Here is a tiny trained network, its code and every weight. The questions are about switching its units off for an input and a class, where a switched-off unit gives its printed mean instead of its output.

import numpy as np


def w(rows, s, z=0):
    codes = np.array(rows[::2]) - 128.0
    scale = np.full(codes.shape[1], s)
    scale[-1] = z or s
    return codes * scale


def norm(h):
    return h / np.sqrt((h * h).mean(-1, keepdims=True) + 1e-5)


def f(y):
    return y / 2 * (1 + np.tanh(0.7978845608 * (y + 0.044715 * y**3)))


def log_softmax(a):
    a = a - a.max(-1, keepdims=True)
    return a - np.log(np.exp(a).sum(-1, keepdims=True))


def net(x, mask):
    res = np.array(x, float).reshape(1, 5) / 4 @ E
    u = 0
    for l in range(3):
        y = f(norm(res) @ A[l][:, :-1].T + A[l][:, -1])
        res = res + np.where(mask[u : u + 3], y, B[l][:, -1]) @ B[l][:, :-1]
        u += 3
    return log_softmax(norm(res)[-1] @ U[:, :-1].T + U[:, -1])


A, B = {}, {}
E = w([
[171,205,180,159,123,146,60,183,150,42,147],'x0',
[158,115,107,187,133,106,183,51,46,102,239],'x1',
[241,39,130,78,23,102,166,167,244,93,166],'x2',
[164,60,107,187,155,165,113,222,114,242,123],'x3',
[110,134,189,187,149,1,26,63,214,213,139],'x4',
],0.012)
A[0] = w([
[121,146,141,33,115,117,96,128,153,131,3,10],'L0N0',
[83,174,123,49,97,86,147,28,153,59,101,21],'L0N1',
[67,84,115,40,123,112,194,44,128,181,90,33],'L0N2',
],0.018,0.013)
B[0] = w([
[3,130,124,196,135,131,210,173,211,110,220,212],'L0N0',
[166,15,218,86,169,154,97,186,43,203,126,254],'L0N1',
[185,156,52,218,91,53,61,137,129,47,76,243],'L0N2',
],0.013,0.0088)
A[1] = w([
[74,116,91,23,95,134,187,105,70,27,51,100],'L1N0',
[5,168,152,94,216,110,120,55,61,60,30,59],'L1N1',
[124,196,241,110,136,130,77,178,124,29,171,1],'L1N2',
],0.017,0.0081)
B[1] = w([
[136,133,151,111,185,204,116,132,137,68,85,230],'L1N0',
[138,179,123,91,2,96,110,152,118,206,183,254],'L1N1',
[148,36,35,204,122,78,81,102,122,90,68,243],'L1N2',
],0.011,0.0068)
A[2] = w([
[147,122,146,132,135,91,173,20,71,70,227,3],'L2N0',
[106,143,192,96,152,33,90,5,198,146,124,62],'L2N1',
[176,88,150,22,67,86,165,70,208,64,136,36],'L2N2',
],0.029,0.0067)
B[2] = w([
[19,104,148,150,135,132,109,205,255,121,113,204],'L2N0',
[153,112,107,73,123,211,191,129,83,52,119,227],'L2N1',
[78,210,133,135,114,98,84,84,52,199,146,246],'L2N2',
],0.014,0.013)
U = w([
[18,105,143,141,116,135,157,186,236,128,148,152],'0',
[117,200,138,105,50,95,91,108,61,210,178,169],'1',
[188,8,176,140,180,150,111,191,93,213,113,204],'2',
[186,84,48,210,100,75,70,104,139,54,77,119],'3',
[149,150,114,25,128,221,225,105,114,20,96,140],'4',
[152,128,167,159,157,65,174,135,133,105,147,192],'5',
[165,206,201,90,200,25,218,82,172,117,71,10],'6',
[208,214,152,73,221,76,178,92,178,122,101,3],'7',
],0.012,0.0064)

Each question gives the input, the list of numbers given to net, and the class t.
The units are the neurons (one row each of A and B). Each row of codes is followed by its name. A weight is (code - 128) times the scale printed after its matrix; where a second scale follows, it is the last column's (A, B and U).
mask holds one flag per neuron, layer by layer. A switched-off neuron (its flag False) gives its mean, the last column of its row in B, instead of its output. The means were averaged over made-up inputs and are rounded, as every weight is.
A unit's drop is (log p(t) with every unit on - log p(t) with that unit switched off) / (log p(t) with every unit on - log p(t) with every unit switched off).
The circuit of an input: a set's keep is (log p(t) with only the set's units on - log p(t) with every unit switched off) / (log p(t) with every unit on - log p(t) with every unit switched off). Starting from all 9 units, units are removed one at a time, each time the one whose removal leaves the highest keep (on an exact tie, the one counted first), for as long as the keep stays at least 0.8.
units of the circuit, in order: the units of the circuit, biggest drop first
most important unit: the unit with the biggest drop
top k neurons: the k neurons with the biggest drops, biggest first
top k neurons in layer l: the k neurons of layer l with the biggest drops, biggest first
input [-2,5,4,3,-3], class 0: units of the circuit, in order : (L2N0, L0N1)
input [7,6,6,-4,-4], class 3: most important unit : L1N2
input [0,-3,-8,8,-8], class 1: units of the circuit, in order : (L0N1, L1N1)
input [-4,-6,-6,6,7], class 4: top 2 neurons : (L2N1, L0N1)
input [8,-7,-5,-3,3], class 3: top 3 neurons : (L1N2, L2N0, L2N2)
input [4,-4,-1,6,-7], class 4: units of the circuit, in order : (L0N1, L2N0)
input [0,-2,6,4,-4], class 1: units of the circuit, in order : (L2N2, L0N1)
input [2,2,-8,8,-8], class 1: top 3 neurons : (L0N1, L2N1, L1N1)
input [1,7,-7,7,5], class 0: top 3 neurons : (L0N1, L2N0, L2N2)
input [-1,0,-7,-1,-5], class 1: top 2 neurons : (L1N1, L2N1)
input [8,-4,2,7,-3], class 3: units of the circuit, in order : (L0N1, L1N2)
input [-8,5,-6,6,-7], class 3: units of the circuit, in order : (L0N1, L0N2)
input [5,7,-7,7,4], class 0: units of the circuit, in order : (L0N1, L2N2, L0N2)
input [6,6,3,-3,-3], class 0: top 2 neurons in layer 2 : (L2N0, L2N1)
input [8,8,-3,2,2], class 0: most important unit : L2N0
input [-6,-7,-6,-7,-6], class 0: top 2 neurons : (L0N0, L2N2)
input [-6,1,7,-4,2], class 1: top 2 neurons : (L2N2, L1N2)
input [-6,-7,-1,2,-4], class 0: top 3 neurons : (L0N0, L1N2, L2N1)
input [-8,-1,-8,4,2], class 1: top 2 neurons : (L1N1, L1N2)
input [-6,-3,4,2,0], class 3: units of the circuit, in order : (L0N2)
input [7,6,0,-8,-6], class 2: units of the circuit, in order : (L0N1, L2N1)
input [1,5,-7,-8,2], class 2: top 2 neurons : (L0N1, L2N2)
input [1,8,2,2,-8], class 0: top 2 neurons : (L2N0, L2N1)
input [-1,-3,-2,-4,-2], class 2: top 2 neurons : (L0N1, L2N0)
